Below is a small trained network, with its code and all its weights. Each question gives an input and a target symbol and asks what happens when units are switched off, that is, made to give their printed mean instead of their output.

import numpy as np


def w(rows, s, z=0):
    codes = np.array(rows[::2]) - 128.0
    scale = np.full(codes.shape[1], s)
    scale[-1] = z or s
    return codes * scale


def norm(h):
    return h / np.sqrt((h * h).mean(-1, keepdims=True) + 1e-5)


def softmax(a):
    e = np.exp(a - a.max(-1, keepdims=True))
    return e / e.sum(-1, keepdims=True)


def log_softmax(a):
    a = a - a.max(-1, keepdims=True)
    return a - np.log(np.exp(a).sum(-1, keepdims=True))


def net(x, mask):
    ids = ['ΛΣΨζηθ'.index(c) for c in x.split()]
    T = len(ids)
    res = E[ids] + P[:T]
    u = 0
    for l in range(2):
        r = norm(res)
        for j in range(3):
            rows = slice(3 * j, 3 * j + 3)
            q, k, v = (r @ M[l][rows].T for M in (Q, K, V))
            z = softmax(np.where(np.tri(T) > 0, q @ k.T / 3**0.5, -1e9)) @ v
            o = O[l][rows]
            res = res + np.where(mask[u + j], z, o[:, -1]) @ o[:, :-1]
        u += 3
    return log_softmax(norm(res)[-1] @ U[:, :-1].T + U[:, -1])


Q, K, V, O = {}, {}, {}, {}
E = w([
[48,113,183,97,228,72,67,198,121],'Λ',
[123,33,69,175,213,196,244,213,45],'Σ',
[154,154,89,18,188,178,150,249,241],'Ψ',
[168,167,244,179,24,253,57,76,116],'ζ',
[102,22,107,135,130,80,74,127,209],'η',
[240,67,160,119,156,37,101,135,91],'θ',
],0.013)
P = w([
[134,112,131,77,174,146,96,77,107],'0',
[108,137,171,93,119,98,187,110,155],'1',
[137,122,161,152,122,129,126,149,141],'2',
[114,188,48,131,79,91,162,56,98],'3',
[115,151,73,170,142,135,51,98,126],'4',
[121,125,104,87,4,104,93,140,123],'5',
[151,137,127,150,166,154,90,162,111],'6',
],0.015)
Q[0] = w([
[192,67,56,113,77,155,153,101,163],'L0H0',
[120,152,87,62,40,113,204,109,95],'L0H0',
[118,99,89,130,65,129,109,184,97],'L0H0',
[103,2,190,98,18,104,96,232,124],'L0H1',
[131,136,202,117,124,167,160,221,70],'L0H1',
[133,61,112,166,204,173,52,157,98],'L0H1',
[170,102,100,114,104,99,216,78,169],'L0H2',
[164,61,91,165,153,224,100,159,217],'L0H2',
[40,191,54,126,144,127,131,48,138],'L0H2',
],0.0083)
K[0] = w([
[142,110,111,75,78,64,80,111,227],'L0H0',
[145,120,103,40,48,99,171,105,63],'L0H0',
[104,208,52,110,121,108,79,107,136],'L0H0',
[156,197,1,107,97,147,105,114,60],'L0H1',
[110,109,36,110,120,112,44,82,142],'L0H1',
[178,175,82,194,109,132,71,185,155],'L0H1',
[45,184,171,68,159,113,166,83,90],'L0H2',
[128,130,140,190,128,86,42,168,38],'L0H2',
[190,89,216,148,123,83,210,165,138],'L0H2',
],0.0089)
V[0] = w([
[63,97,170,191,130,127,128,109,85],'L0H0',
[170,79,127,163,83,37,94,128,125],'L0H0',
[103,155,98,136,68,161,122,72,227],'L0H0',
[164,166,154,163,195,116,189,140,19],'L0H1',
[138,195,123,119,135,229,96,184,140],'L0H1',
[2,94,105,151,126,189,155,68,108],'L0H1',
[39,182,138,80,181,70,206,140,128],'L0H2',
[208,122,69,128,110,100,178,122,110],'L0H2',
[135,164,158,117,124,124,99,151,50],'L0H2',
],0.0089)
O[0] = w([
[199,122,19,207,68,96,105,146,185,155],'L0H0',
[154,100,144,87,150,116,162,150,118,138],'L0H0',
[122,92,140,141,174,114,176,100,152,1],'L0H0',
[158,155,188,121,122,97,124,186,66,180],'L0H1',
[52,235,108,81,139,186,138,105,94,79],'L0H1',
[72,162,163,214,116,91,190,121,192,209],'L0H1',
[36,101,190,147,123,178,64,148,84,138],'L0H2',
[157,114,176,116,196,93,156,77,52,70],'L0H2',
[108,194,120,152,70,126,139,149,2,94],'L0H2',
],0.0086,0.0037)
Q[1] = w([
[147,86,96,138,77,163,141,127,97],'L1H0',
[170,144,152,142,150,111,43,118,175],'L1H0',
[113,99,112,171,164,122,115,10,85],'L1H0',
[180,110,112,138,139,144,114,150,176],'L1H1',
[79,136,110,94,118,80,92,121,118],'L1H1',
[111,78,161,176,126,122,161,96,103],'L1H1',
[141,97,159,137,78,196,162,113,93],'L1H2',
[151,116,64,173,177,131,110,154,114],'L1H2',
[150,134,174,169,171,144,90,72,138],'L1H2',
],0.012)
K[1] = w([
[102,109,130,43,72,17,69,164,143],'L1H0',
[128,96,27,170,194,174,117,254,133],'L1H0',
[149,190,180,118,143,94,170,196,200],'L1H0',
[159,111,93,200,206,129,100,95,140],'L1H1',
[119,110,173,122,121,186,205,141,144],'L1H1',
[131,130,144,92,131,104,177,112,162],'L1H1',
[87,164,133,46,173,80,135,147,117],'L1H2',
[197,149,124,151,95,154,64,183,159],'L1H2',
[167,136,167,67,220,178,192,230,166],'L1H2',
],0.0088)
V[1] = w([
[138,146,32,98,163,150,130,195,129],'L1H0',
[87,186,183,102,101,40,127,132,162],'L1H0',
[118,139,110,129,132,48,71,67,125],'L1H0',
[153,80,99,190,173,208,163,131,143],'L1H1',
[155,144,201,111,95,148,158,126,201],'L1H1',
[142,111,152,177,135,134,2,65,141],'L1H1',
[97,90,123,151,101,122,182,150,130],'L1H2',
[54,120,20,93,177,37,115,198,129],'L1H2',
[163,184,172,150,189,60,60,101,186],'L1H2',
],0.0081)
O[1] = w([
[109,67,19,178,228,224,90,124,41,226],'L1H0',
[200,208,187,96,151,118,30,101,218,40],'L1H0',
[157,161,90,178,133,66,20,166,144,4],'L1H0',
[110,81,232,124,12,175,198,198,53,238],'L1H1',
[164,197,49,74,159,142,92,122,83,10],'L1H1',
[126,139,76,82,43,3,157,123,102,116],'L1H1',
[148,102,122,106,167,182,146,157,115,176],'L1H2',
[96,119,109,130,236,132,133,221,152,217],'L1H2',
[26,216,98,74,156,55,43,114,101,50],'L1H2',
],0.0066,0.0019)
U = w([
[43,123,121,133,90,122,29,152,137,75],'Λ',
[108,107,165,189,138,147,220,125,76,244],'Σ',
[104,114,130,2,155,244,118,74,149,73],'Ψ',
[121,160,111,98,15,157,150,35,137,143],'ζ',
[123,20,124,140,153,120,126,42,243,122],'η',
[210,85,147,45,146,110,92,99,73,6],'θ',
],0.0065,0.0022)

Each question gives the input, a string of symbols that net reads in full, and the target symbol t.
The units are the heads (3 rows each of Q, K, V and O). Each row of codes is followed by its name. A weight is (code - 128) times the scale printed after its matrix; where a second scale follows, it is the last column's (O and U).
mask holds one flag per head, layer by layer. A switched-off head (its flag False) gives its mean, the last column of its rows in O, instead of its output. The means were averaged over made-up inputs and are rounded, as every weight is.
A unit's drop is (log p(t) with every unit on - log p(t) with that unit switched off) / (log p(t) with every unit on - log p(t) with every unit switched off).
The circuit of an input: a set's keep is (log p(t) with only the set's units on - log p(t) with every unit switched off) / (log p(t) with every unit on - log p(t) with every unit switched off). Starting from all 6 units, units are removed one at a time, each time the one whose removal leaves the highest keep (on an exact tie, the one counted first), for as long as the keep stays at least 0.8.
units of the circuit, in order: the units of the circuit, biggest drop first
unit that matters most: the unit with the biggest drop
heads that matter: for each layer, one digit per head in row order, 1 if its drop is at least 0.15 and else 0, layers parted by /
drop when u is switched off: that unit's drop, to one decimal
input η Λ Ψ Σ Σ, target Ψ: unit that matters most -> L0H1
input η Λ Ψ ζ η η, target ζ: heads that matter -> 010 / 011
input ζ θ Λ Σ Σ η Ψ, target Σ: heads that matter -> 000 / 110
input ζ Σ Λ, target ζ: units of the circuit, in order -> [L1H2 L0H2]
input η ζ Σ Λ, target ζ: heads that matter -> 000 / 001
input η ζ η η Λ Ψ, target η: heads that matter -> 110 / 000
input η Σ Λ Σ Λ θ, target Σ: units of the circuit, in order -> [L0H1 L1H0]
input Ψ Λ Λ Λ Ψ Ψ η, target Ψ: heads that matter -> 010 / 000
input θ Σ Σ η, target Σ: heads that matter -> 000 / 000
input η η η Σ Σ θ, target Σ: heads that matter -> 010 / 100
input Σ Ψ Σ, target Ψ: heads that matter -> 100 / 110
input ζ θ Λ Ψ, target θ: heads that matter -> 010 / 000
input θ Λ ζ Λ ζ Σ η, target ζ: units of the circuit, in order -> [L1H2 L0H1]
input Σ ζ θ Σ, target ζ: units of the circuit, in order -> [L1H2]
input Σ Σ Σ Σ θ Λ ζ, target θ: units of the circuit, in order -> [L0H1 L0H2]
input η Ψ Σ Λ η Λ θ, target η: heads that matter -> 011 / 000
input Σ η Λ Ψ, target η: heads that matter -> 010 / 000
input η Σ Ψ Ψ ζ, target Ψ: heads that matter -> 010 / 100
input Σ Λ Λ Σ Σ, target Λ: units of the circuit, in order -> [L1H0 L0H2]
input Σ Ψ Σ θ, target Ψ: units of the circuit, in order -> [L1H1 L0H2 L1H0]
input η ζ η Λ Σ Λ, target Σ: heads that matter -> 000 / 110
input Σ θ ζ Λ θ, target ζ: units of the circuit, in order -> [L1H2]
input Σ Λ Σ, target Λ: units of the circuit, in order -> [L0H0 L1H0]
input η η Σ θ ζ Σ Σ, target ζ: units of the circuit, in order -> [L1H2 L0H2 L0H1]
input η Λ Σ η η, target Σ: drop when L1H1 is switched off -> 0.1
